Here is a tiny trained network, its code and every weight. The questions are about switching its units off for an input and a class, where a switched-off unit gives its printed mean instead of its output.

import numpy as np


def w(rows, s, z=0):
    codes = np.array(rows[::2]) - 128.0
    scale = np.full(codes.shape[1], s)
    scale[-1] = z or s
    return codes * scale


def f(y):
    return y / 2 * (1 + np.tanh(0.7978845608 * (y + 0.044715 * y**3)))


def log_softmax(a):
    a = a - a.max(-1, keepdims=True)
    return a - np.log(np.exp(a).sum(-1, keepdims=True))


def net(x, mask):
    res = np.array(x, float).reshape(1, 7) / 4 @ E
    y = f(res @ A[0][:, :-1].T + A[0][:, -1])
    res = res + np.where(mask, y, B[0][:, -1]) @ B[0][:, :-1]
    return log_softmax(res[-1] @ U[:, :-1].T + U[:, -1])


A, B = {}, {}
E = w([
[101,81,244,161,207,178],'x0',
[21,46,89,32,153,74],'x1',
[57,141,110,70,176,254],'x2',
[107,187,114,111,247,87],'x3',
[158,148,181,27,188,81],'x4',
[64,243,151,145,60,118],'x5',
[76,124,142,216,159,60],'x6',
],0.0073)
A[0] = w([
[128,203,87,153,94,104,156],'neuron 0',
[164,130,91,97,168,111,168],'neuron 1',
[116,126,156,135,46,94,253],'neuron 2',
[61,141,95,94,98,178,129],'neuron 3',
[102,205,127,164,154,152,176],'neuron 4',
[172,175,155,180,126,85,108],'neuron 5',
[172,162,168,201,101,135,196],'neuron 6',
[198,35,222,131,86,114,161],'neuron 7',
[193,136,105,107,161,80,218],'neuron 8',
[127,43,138,129,202,161,208],'neuron 9',
[173,124,101,55,161,147,185],'neuron 10',
[126,80,143,122,123,98,160],'neuron 11',
[94,98,166,183,133,142,247],'neuron 12',
[112,135,84,101,103,85,122],'neuron 13',
[106,163,143,145,107,162,41],'neuron 14',
[90,142,44,98,94,57,174],'neuron 15',
[91,161,125,113,105,119,140],'neuron 16',
[73,145,81,126,104,99,114],'neuron 17',
[76,153,249,86,128,165,200],'neuron 18',
[141,194,103,185,81,98,214],'neuron 19',
],0.013,0.0039)
B[0] = w([
[147,187,134,176,93,73,222],'neuron 0',
[126,50,236,22,118,52,182],'neuron 1',
[113,80,166,223,65,189,217],'neuron 2',
[96,133,53,100,75,99,226],'neuron 3',
[131,228,87,169,140,80,215],'neuron 4',
[201,170,142,147,159,140,201],'neuron 5',
[200,155,168,155,141,188,231],'neuron 6',
[129,97,196,154,111,208,222],'neuron 7',
[96,95,254,124,107,58,203],'neuron 8',
[146,58,80,47,219,192,251],'neuron 9',
[103,118,171,28,55,84,211],'neuron 10',
[104,63,145,110,155,171,168],'neuron 11',
[145,140,59,223,228,204,211],'neuron 12',
[103,120,111,134,86,90,187],'neuron 13',
[150,93,136,125,178,130,153],'neuron 14',
[64,100,98,183,71,49,254],'neuron 15',
[137,174,82,181,124,123,170],'neuron 16',
[127,115,61,156,70,95,195],'neuron 17',
[58,254,86,131,185,154,235],'neuron 18',
[193,161,150,242,80,60,247],'neuron 19',
],0.007,0.0092)
U = w([
[124,99,202,58,158,60,55],'0',
[214,195,157,146,135,98,128],'1',
[145,66,100,121,221,143,139],'2',
[109,100,52,144,72,79,158],'3',
[145,127,96,10,95,158,164],'4',
[154,133,173,128,127,170,3],'5',
[116,194,91,94,179,127,171],'6',
],0.014,0.0016)

Each question gives the input, the list of numbers given to net, and the class t.
The units are the neurons (one row each of A and B). Each row of codes is followed by its name. A weight is (code - 128) times the scale printed after its matrix; where a second scale follows, it is the last column's (A, B and U).
mask holds one flag per neuron, in row order. A switched-off neuron (its flag False) gives its mean, the last column of its row in B, instead of its output. The means were averaged over made-up inputs and are rounded, as every weight is.
A unit's drop is (log p(t) with every unit on - log p(t) with that unit switched off) / (log p(t) with every unit on - log p(t) with every unit switched off).
The circuit of an input: a set's keep is (log p(t) with only the set's units on - log p(t) with every unit switched off) / (log p(t) with every unit on - log p(t) with every unit switched off). Starting from the 12 units with the biggest drops (on a tie, the unit counted first), units are removed one at a time, each time the one whose removal leaves the highest keep (on an exact tie, the one counted first), for as long as the keep stays at least 0.8.
units of the circuit, in order: the units of the circuit, biggest drop first
unit that matters most: the unit with the biggest drop
k most important neurons: the k neurons with the biggest drops, biggest first
drop when u is switched off: that unit's drop, to one decimal
input [4,1,3,8,-5,-6,-8], class 4: unit that matters most => neuron 10
input [2,-4,8,-8,-8,3,4], class 1: units of the circuit, in order => (neuron 6; neuron 4; neuron 19)
input [0,6,8,1,-1,-4,4], class 4: 3 most important neurons => (neuron 3; neuron 10; neuron 19)
input [1,-2,-3,-8,4,-8,-6], class 0: 2 most important neurons => (neuron 10; neuron 8)
input [-6,-3,3,-2,8,-1,-8], class 0: 2 most important neurons => (neuron 8; neuron 1)
input [2,-3,4,-5,8,3,-6], class 4: 3 most important neurons => (neuron 10; neuron 12; neuron 19)
input [8,5,3,-2,-1,3,3], class 2: 2 most important neurons => (neuron 9; neuron 12)
input [2,2,5,5,5,-8,0], class 0: 2 most important neurons => (neuron 10; neuron 1)
input [3,-7,-5,0,8,-6,1], class 0: 2 most important neurons => (neuron 8; neuron 1)
input [3,-2,1,-1,7,5,3], class 6: 2 most important neurons => (neuron 18; neuron 19)
input [6,-7,-5,0,-7,-6,0], class 5: 2 most important neurons => (neuron 7; neuron 6)
input [-2,-5,-1,0,-4,-8,4], class 2: 2 most important neurons => (neuron 0; neuron 4)
input [4,1,1,-6,6,5,7], class 6: drop when neuron 8 is switched off => 0.1
input [5,-4,7,1,7,1,4], class 6: units of the circuit, in order => (neuron 18)
input [3,1,6,-6,6,-7,-5], class 4: drop when neuron 10 is switched off => 0.3
input [4,4,3,-3,-3,2,-2], class 6: drop when neuron 3 is switched off => 0.1
